Here is a tiny trained network, its code and every weight. The questions are about switching its units off for an input and a class, where a switched-off unit gives its printed mean instead of its output.

import numpy as np


def w(rows, s, z=0):
    codes = np.array(rows[::2]) - 128.0
    scale = np.full(codes.shape[1], s)
    scale[-1] = z or s
    return codes * scale


def f(y):
    return y / 2 * (1 + np.tanh(0.7978845608 * (y + 0.044715 * y**3)))


def log_softmax(a):
    a = a - a.max(-1, keepdims=True)
    return a - np.log(np.exp(a).sum(-1, keepdims=True))


def net(x, mask):
    res = np.array(x, float).reshape(1, 3) / 4 @ E
    y = f(res @ A[0][:, :-1].T + A[0][:, -1])
    res = res + np.where(mask, y, B[0][:, -1]) @ B[0][:, :-1]
    return log_softmax(res[-1] @ U[:, :-1].T + U[:, -1])


A, B = {}, {}
E = w([
[143,138,208,153,67,110,134,167,77],'x0',
[188,5,116,108,85,135,165,128,130],'x1',
[148,119,144,62,126,25,91,116,135],'x2',
],0.017)
A[0] = w([
[15,170,139,104,155,92,107,93,140,164],'N0',
[137,60,179,169,6,168,235,144,68,104],'N1',
[107,170,86,192,145,231,193,134,137,64],'N2',
[150,175,236,161,49,78,115,190,26,37],'N3',
[169,105,171,83,114,43,94,97,103,115],'N4',
[164,93,131,220,126,195,230,188,83,116],'N5',
[94,177,83,50,237,58,114,61,188,137],'N6',
[50,215,176,189,170,128,129,210,99,8],'N7',
[137,116,129,188,95,147,167,158,113,115],'N8',
[74,131,99,187,209,171,250,144,78,53],'N9',
[162,103,62,129,195,156,129,88,171,228],'N10',
[103,148,91,217,153,238,176,122,129,232],'N11',
[138,99,194,148,79,173,205,142,98,102],'N12',
[157,162,205,128,100,91,117,194,53,177],'N13',
[103,71,30,116,202,161,220,80,216,26],'N14',
[92,80,119,115,105,50,98,170,99,50],'N15',
[128,144,125,127,188,102,117,165,112,99],'N16',
[178,2,108,76,73,124,199,83,190,27],'N17',
[115,133,146,103,171,141,169,149,106,80],'N18',
],0.0099,0.013)
B[0] = w([
[160,190,187,126,140,151,71,132,92,197],'N0',
[177,104,61,101,153,134,82,239,91,223],'N1',
[92,224,220,170,62,110,110,60,153,187],'N2',
[40,168,218,212,63,124,169,60,162,205],'N3',
[111,137,100,150,133,125,179,82,191,189],'N4',
[184,88,126,103,158,157,75,136,123,210],'N5',
[160,186,142,132,106,143,33,153,67,234],'N6',
[91,35,11,72,135,126,236,134,206,173],'N7',
[157,133,127,68,122,113,113,172,106,162],'N8',
[119,204,196,155,111,103,130,106,126,168],'N9',
[94,181,188,153,79,125,109,125,112,236],'N10',
[79,48,79,127,138,98,208,101,166,249],'N11',
[161,125,111,83,195,128,98,163,97,181],'N12',
[112,88,71,119,166,158,168,109,161,212],'N13',
[135,65,51,92,183,105,213,118,178,207],'N14',
[126,69,95,93,157,102,128,100,157,145],'N15',
[121,150,145,134,120,59,104,146,112,138],'N16',
[3,156,197,201,101,133,162,28,157,211],'N17',
[126,113,153,125,154,121,129,103,147,122],'N18',
],0.011,0.02)
U = w([
[64,192,203,192,133,133,155,120,149,251],'0',
[114,34,72,140,150,126,233,145,176,57],'1',
[253,104,113,115,158,136,26,237,51,105],'2',
],0.011,0.0026)

Each question gives the input, the list of numbers given to net, and the class t.
The units are the neurons (one row each of A and B). Each row of codes is followed by its name. A weight is (code - 128) times the scale printed after its matrix; where a second scale follows, it is the last column's (A, B and U).
mask holds one flag per neuron, in row order. A switched-off neuron (its flag False) gives its mean, the last column of its row in B, instead of its output. The means were averaged over made-up inputs and are rounded, as every weight is.
A unit's drop is (log p(t) with every unit on - log p(t) with that unit switched off) / (log p(t) with every unit on - log p(t) with every unit switched off).
most important unit: the unit with the biggest drop
top k neurons: the k neurons with the biggest drops, biggest first
drop when u is switched off: that unit's drop, to one decimal
input [-8,0,-1], class 0: top 3 neurons => N10, N6, N7
input [7,3,5], class 1: most important unit => N13
input [-7,0,-2], class 0: top 2 neurons => N10, N7
input [-7,2,1], class 0: top 2 neurons => N10, N6
input [-7,6,2], class 0: top 3 neurons => N17, N10, N11
input [-2,1,-5], class 1: top 2 neurons => N11, N17
input [0,2,-7], class 1: top 3 neurons => N11, N6, N0
input [2,-6,-4], class 1: top 2 neurons => N7, N11
input [-2,-3,5], class 2: top 2 neurons => N17, N3
input [7,4,4], class 1: top 2 neurons => N13, N1
input [-1,8,4], class 0: top 2 neurons => N17, N11
input [-8,2,2], class 0: top 2 neurons => N10, N6
input [-3,0,8], class 2: drop when N3 is switched off => 0.5
input [8,-8,-8], class 1: drop when N1 is switched off => 0.0
input [-1,5,8], class 0: most important unit => N17
input [5,-5,-4], class 1: drop when N7 is switched off => 0.8
input [6,2,7], class 1: drop when N2 is switched off => 0.1
